Below is a small trained network, with its code and all its weights. Each question gives an input and a class and asks what happens when units are switched off, that is, made to give their printed mean instead of their output.

import numpy as np


def w(rows, s, z=0):
    codes = np.array(rows[::2]) - 128.0
    scale = np.full(codes.shape[1], s)
    scale[-1] = z or s
    return codes * scale


def norm(h):
    return h / np.sqrt((h * h).mean(-1, keepdims=True) + 1e-5)


def f(y):
    return y / 2 * (1 + np.tanh(0.7978845608 * (y + 0.044715 * y**3)))


def log_softmax(a):
    a = a - a.max(-1, keepdims=True)
    return a - np.log(np.exp(a).sum(-1, keepdims=True))


def net(x, mask):
    res = np.array(x, float).reshape(1, 7) / 4 @ E
    u = 0
    for l in range(2):
        y = f(norm(res) @ A[l][:, :-1].T + A[l][:, -1])
        res = res + np.where(mask[u : u + 10], y, B[l][:, -1]) @ B[l][:, :-1]
        u += 10
    return log_softmax(norm(res)[-1] @ U[:, :-1].T + U[:, -1])


A, B = {}, {}
E = w([
[128,129,128,129,127,130,127,128,127,130,129],'x0',
[126,128,128,130,127,130,126,129,129,129,128],'x1',
[40,158,164,172,145,60,104,186,103,67,96],'x2',
[128,125,130,122,130,126,127,126,129,127,128],'x3',
[173,106,173,75,4,116,89,140,68,44,163],'x4',
[127,129,129,129,128,129,128,128,126,129,131],'x5',
[153,208,146,143,135,66,115,122,193,178,148],'x6',
],0.0027)
A[0] = w([
[97,121,191,104,60,114,137,195,89,98,140,115],'L0N1',
[172,110,162,95,33,80,139,96,140,144,176,81],'L0N2',
[156,169,169,172,119,142,100,147,101,185,135,125],'L0N3',
[97,35,104,94,156,145,149,184,46,46,70,136],'L0N4',
[203,109,42,105,172,206,189,94,157,213,135,134],'L0N5',
[237,115,103,90,58,112,134,70,179,137,198,55],'L0N6',
[123,97,212,57,42,146,83,103,71,101,178,151],'L0N7',
[8,148,99,232,254,103,110,187,138,100,69,83],'L0N8',
[169,162,81,109,192,198,196,98,140,148,131,125],'L0N9',
[65,41,51,93,135,243,156,160,36,118,75,254],'L0N10',
],0.0028,0.0024)
B[0] = w([
[132,184,98,185,138,138,107,106,111,72,94,165],'L0N1',
[144,180,70,112,149,158,106,124,109,136,136,158],'L0N2',
[133,111,125,132,135,139,147,87,149,138,140,133],'L0N3',
[102,152,133,171,160,132,147,87,84,159,111,190],'L0N4',
[91,103,131,165,81,79,80,67,156,86,146,215],'L0N5',
[119,174,128,107,158,228,124,172,122,167,99,172],'L0N6',
[154,151,109,189,80,140,127,169,126,143,63,208],'L0N7',
[180,93,164,2,131,162,164,121,98,152,127,246],'L0N8',
[93,93,156,116,90,102,106,132,146,112,118,168],'L0N9',
[116,90,114,155,162,138,161,111,104,102,166,252],'L0N10',
],0.0042,0.0034)
A[1] = w([
[115,152,142,167,175,85,167,158,120,149,50,180],'L1N1',
[83,149,143,100,204,115,186,180,98,168,132,2],'L1N2',
[202,165,87,182,109,192,138,119,123,166,124,116],'L1N3',
[177,156,143,39,96,126,108,212,170,151,59,68],'L1N4',
[124,174,161,127,116,78,115,166,78,76,74,141],'L1N5',
[61,2,122,139,171,186,193,70,76,113,110,143],'L1N6',
[129,106,72,178,51,142,75,73,143,99,97,3],'L1N7',
[133,84,114,102,148,169,107,73,165,174,182,216],'L1N8',
[139,74,60,189,103,203,147,145,19,69,95,95],'L1N9',
[160,177,129,179,91,60,111,152,121,84,141,42],'L1N10',
],0.0047,0.00089)
B[1] = w([
[113,80,135,115,70,159,128,173,56,152,214,151],'L1N1',
[199,139,159,60,127,127,133,177,48,143,127,158],'L1N2',
[165,142,126,72,105,171,87,89,99,70,97,165],'L1N3',
[88,150,52,201,101,93,98,124,92,201,211,165],'L1N4',
[79,87,89,208,172,151,137,105,185,109,155,170],'L1N5',
[172,168,44,142,138,200,3,161,146,64,155,254],'L1N6',
[148,106,131,68,215,100,129,189,92,151,183,167],'L1N7',
[69,153,142,223,132,69,187,148,121,104,74,182],'L1N8',
[112,122,231,64,95,30,219,108,201,211,94,226],'L1N9',
[99,40,88,156,209,222,100,113,132,70,179,156],'L1N10',
],0.004,0.0059)
U = w([
[97,71,39,230,187,172,42,104,185,49,189,246],'0',
[220,85,197,10,59,146,182,61,168,124,33,113],'1',
[179,104,119,54,222,233,94,188,31,85,97,125],'2',
[38,46,238,193,122,105,236,138,108,76,96,46],'3',
[69,161,131,201,151,27,162,60,233,204,61,86],'4',
[200,236,70,146,42,213,54,101,101,178,139,83],'5',
[106,145,169,87,166,60,172,194,60,255,207,123],'6',
],0.0087,0.0013)

Each question gives the input, the list of numbers given to net, and the class t.
The units are the neurons (one row each of A and B). Each row of codes is followed by its name. A weight is (code - 128) times the scale printed after its matrix; where a second scale follows, it is the last column's (A, B and U).
mask holds one flag per neuron, layer by layer. A switched-off neuron (its flag False) gives its mean, the last column of its row in B, instead of its output. The means were averaged over made-up inputs and are rounded, as every weight is.
A unit's drop is (log p(t) with every unit on - log p(t) with that unit switched off) / (log p(t) with every unit on - log p(t) with every unit switched off).
The circuit of an input: a set's keep is (log p(t) with only the set's units on - log p(t) with every unit switched off) / (log p(t) with every unit on - log p(t) with every unit switched off). Starting from the 12 units with the biggest drops (on a tie, the unit counted first), units are removed one at a time, each time the one whose removal leaves the highest keep (on an exact tie, the one counted first), for as long as the keep stays at least 0.8.
circuit, biggest first: the units of the circuit, biggest drop first
most important unit: the unit with the biggest drop
k most important neurons: the k neurons with the biggest drops, biggest first
top k neurons in layer l: the k neurons of layer l with the biggest drops, biggest first
drop when u is switched off: that unit's drop, to one decimal
input [4,-2,5,-3,-4,-1,1], class 6: most important unit -> L0N10
input [-5,-6,-4,8,-1,7,1], class 4: 4 most important neurons -> L1N6, L1N8, L0N10, L1N10
input [4,-7,3,-5,5,6,-8], class 3: circuit, biggest first -> L1N9, L0N8
input [-4,-6,2,1,7,-7,5], class 0: 3 most important neurons -> L1N10, L1N5, L0N8
input [2,7,-7,4,-3,0,0], class 0: 2 most important neurons -> L1N9, L1N7
input [1,-4,4,3,8,-1,2], class 0: 3 most important neurons -> L1N10, L1N5, L0N10
input [-6,8,-6,0,-3,-3,2], class 4: top 3 neurons in layer 1 -> L1N6, L1N8, L1N10
input [-1,-8,-7,-2,1,-8,0], class 1: top 2 neurons in layer 0 -> L0N5, L0N8
input [5,5,3,-4,0,6,-2], class 2: 2 most important neurons -> L1N6, L0N4
input [-5,3,2,-1,-6,2,8], class 6: 2 most important neurons -> L1N1, L1N2
input [-7,-3,-8,-6,0,-5,6], class 4: top 2 neurons in layer 1 -> L1N6, L1N8
input [-2,1,-5,-4,-1,-8,5], class 4: top 2 neurons in layer 1 -> L1N6, L1N8
input [7,-1,4,-7,-7,6,-1], class 2: top 2 neurons in layer 1 -> L1N9, L1N6
input [-3,0,3,4,-8,-2,-4], class 2: circuit, biggest first -> L0N8
input [-5,-5,3,-7,0,-7,2], class 6: 3 most important neurons -> L0N8, L1N6, L0N10
input [0,3,-1,-1,7,0,-1], class 1: 4 most important neurons -> L1N9, L1N6, L1N3, L1N8
input [-1,-3,1,-8,2,8,7], class 0: 3 most important neurons -> L0N8, L1N10, L1N9
input [7,6,1,-3,8,-3,8], class 0: 3 most important neurons -> L1N10, L0N8, L1N5
input [-1,1,3,1,5,7,-2], class 3: 2 most important neurons -> L1N9, L1N6
input [-3,-2,1,-5,-7,3,3], class 6: most important unit -> L1N2
input [4,7,-4,2,1,1,-6], class 1: top 3 neurons in layer 1 -> L1N9, L1N5, L1N10
input [-6,-4,-1,5,8,1,-5], class 1: top 2 neurons in layer 1 -> L1N9, L1N8
input [-3,-8,-2,7,3,7,-2], class 1: 2 most important neurons -> L1N9, L1N3
input [-8,-8,5,5,-4,5,1], class 6: 2 most important neurons -> L0N10, L1N4
input [-2,-4,-6,-2,1,-5,-4], class 1: top 2 neurons in layer 0 -> L0N7, L0N6
input [7,-2,-2,5,1,-1,-8], class 1: drop when L0N7 is switched off -> 0.5
